51.6	-15.1	-22.1
-3.0	-1.5	1.9
32.6	19.0	-49.0
-45.4	-13.1	1.3
12.9	12.9	16.3
15.0	-12.0	19.3
21.9	5.8	26.3
=>
-22.1	-15.1	51.6
1.9	-1.5	-3.0
-49.0	19.0	32.6
1.3	-13.1	-45.4
16.3	12.9	12.9
19.3	-12.0	15.0
26.3	5.8	21.9

-1.5	-23.5	12.7	12.9	-26.2	29.7
-1.6	-38.0	15.7	13.2	-23.3	34.5
-8.1	-26.2	13.3	12.9	-19.5	33.1
36.6	-31.4	-19.3	15.4	17.7	22.1
13.0	-17.5	-35.1	2.1	-2.9	-42.9
-2.1	-39.6	7.5	19.5	-23.6	32.1
-27.8	29.0	20.1	-11.7	-10.5	-13.5
21.3	-32.8	-28.8	20.1	15.5	13.8
-1.0	-31.5	10.8	21.1	-21.4	33.9
-29.9	-12.8	12.6	14.4	-41.1	-23.6
=>
29.7	-26.2	12.9	12.7	-23.5	-1.5
34.5	-23.3	13.2	15.7	-38.0	-1.6
33.1	-19.5	12.9	13.3	-26.2	-8.1
22.1	17.7	15.4	-19.3	-31.4	36.6
-42.9	-2.9	2.1	-35.1	-17.5	13.0
32.1	-23.6	19.5	7.5	-39.6	-2.1
-13.5	-10.5	-11.7	20.1	29.0	-27.8
13.8	15.5	20.1	-28.8	-32.8	21.3
33.9	-21.4	21.1	10.8	-31.5	-1.0
-23.6	-41.1	14.4	12.6	-12.8	-29.9

26.0	-43.2	11.2	-3.4	-25.8	15.3	-7.1	-10.7	2.7
4.6	0.4	26.3	-30.4	-36.3	27.6	-22.4	-38.5	18.8
=>
2.7	-10.7	-7.1	15.3	-25.8	-3.4	11.2	-43.2	26.0
18.8	-38.5	-22.4	27.6	-36.3	-30.4	26.3	0.4	4.6

1.2	-13.1	-2.4	-13.3	0.4	-2.4	-38.6
1.2	-11.6	-3.6	-14.9	-0.1	-6.2	-41.6
0.7	-8.2	-4.2	-18.2	-0.6	-12.6	-36.3
0.2	-6.7	-3.6	-13.8	-0.7	-16.8	-33.5
0.1	-5.8	-4.3	-18.2	-1.0	-14.9	-21.2
=>
-38.6	-2.4	0.4	-13.3	-2.4	-13.1	1.2
-41.6	-6.2	-0.1	-14.9	-3.6	-11.6	1.2
-36.3	-12.6	-0.6	-18.2	-4.2	-8.2	0.7
-33.5	-16.8	-0.7	-13.8	-3.6	-6.7	0.2
-21.2	-14.9	-1.0	-18.2	-4.3	-5.8	0.1

5.7	13.6	9.4	-3.9	30.5	11.8	7.5	-9.2	40.5	-1.7	3.0	16.1	-11.6
28.7	-10.8	-27.5	9.2	-18.5	28.6	-6.0	-3.9	-17.1	-35.3	5.2	-14.4	0.3
-35.7	-8.7	5.1	2.1	-5.9	5.3	-0.3	33.9	12.3	13.6	7.1	23.5	-15.9
-8.4	-23.0	-14.3	7.8	-4.6	16.0	-10.1	-21.3	-0.8	-11.7	-4.6	-30.5	22.2
11.6	32.8	-7.5	-4.6	-8.2	-20.3	0.2	18.3	22.0	-1.9	-5.9	-13.2	-10.1
=>
-11.6	16.1	3.0	-1.7	40.5	-9.2	7.5	11.8	30.5	-3.9	9.4	13.6	5.7
0.3	-14.4	5.2	-35.3	-17.1	-3.9	-6.0	28.6	-18.5	9.2	-27.5	-10.8	28.7
-15.9	23.5	7.1	13.6	12.3	33.9	-0.3	5.3	-5.9	2.1	5.1	-8.7	-35.7
22.2	-30.5	-4.6	-11.7	-0.8	-21.3	-10.1	16.0	-4.6	7.8	-14.3	-23.0	-8.4
-10.1	-13.2	-5.9	-1.9	22.0	18.3	0.2	-20.3	-8.2	-4.6	-7.5	32.8	11.6

15.3	-19.0	-43.3	10.9
-2.8	7.9	26.3	-12.8
-18.9	20.1	-13.0	35.3
2.8	-23.1	3.7	-22.3
=>
10.9	-43.3	-19.0	15.3
-12.8	26.3	7.9	-2.8
35.3	-13.0	20.1	-18.9
-22.3	3.7	-23.1	2.8
---
-13.9	2.5	15.0
-13.3	16.6	29.1
-8.4	-31.6	-55.3
=>
-13.9	2.5
-13.3	16.6
-8.4	-31.6

-15.4	-4.6	-36.9	39.0
-27.9	22.8	-14.5	-11.1
29.1	36.3	-44.5	14.1
=>
-15.4	-4.6
-27.9	22.8
29.1	36.3

-47.1	-22.9
-25.3	18.7
9.5	-9.0
-26.0	-36.0
7.1	46.4
=>
-47.1	-22.9
-25.3	18.7
9.5	-9.0

3.6	39.5	25.8	0.0	1.6
16.6	2.3	-1.1	7.9	47.8
1.1	-1.4	16.8	43.5	7.4
16.6	-1.4	-1.1	7.9	47.8
=>
3.6	39.5
16.6	2.3
1.1	-1.4

-31.4	-11.4	42.8	26.4
32.4	-48.0	-33.1	38.6
-7.5	39.8	-10.2	-27.4
9.3	27.8	-1.0	-32.2
27.4	22.7	-28.8	5.9
=>
-31.4	-11.4
32.4	-48.0
-7.5	39.8

-13.3	27.2
-13.0	4.0
20.0	-40.5
-12.0	36.4
-26.0	21.2
=>
-13.3	27.2
-13.0	4.0
20.0	-40.5

2.4	37.1
9.1	-18.2
33.3	-33.7
44.5	10.4
=>
2.4	37.1
9.1	-18.2
33.3	-33.7

-0.1	21.6	1.0	28.6
-0.2	25.3	6.3	32.5
-0.1	23.4	40.1	34.6
0.0	24.0	1.3	30.9
=>
-0.1	21.6
-0.2	25.3
-0.1	23.4

-10.4	4.5	-14.7	22.1	1.7
41.4	-11.4	7.4	-24.9	-30.1
-18.8	22.3	18.5	7.5	16.6
-6.5	9.5	-14.4	-16.1	38.2
=>
-10.4	4.5
41.4	-11.4
-18.8	22.3
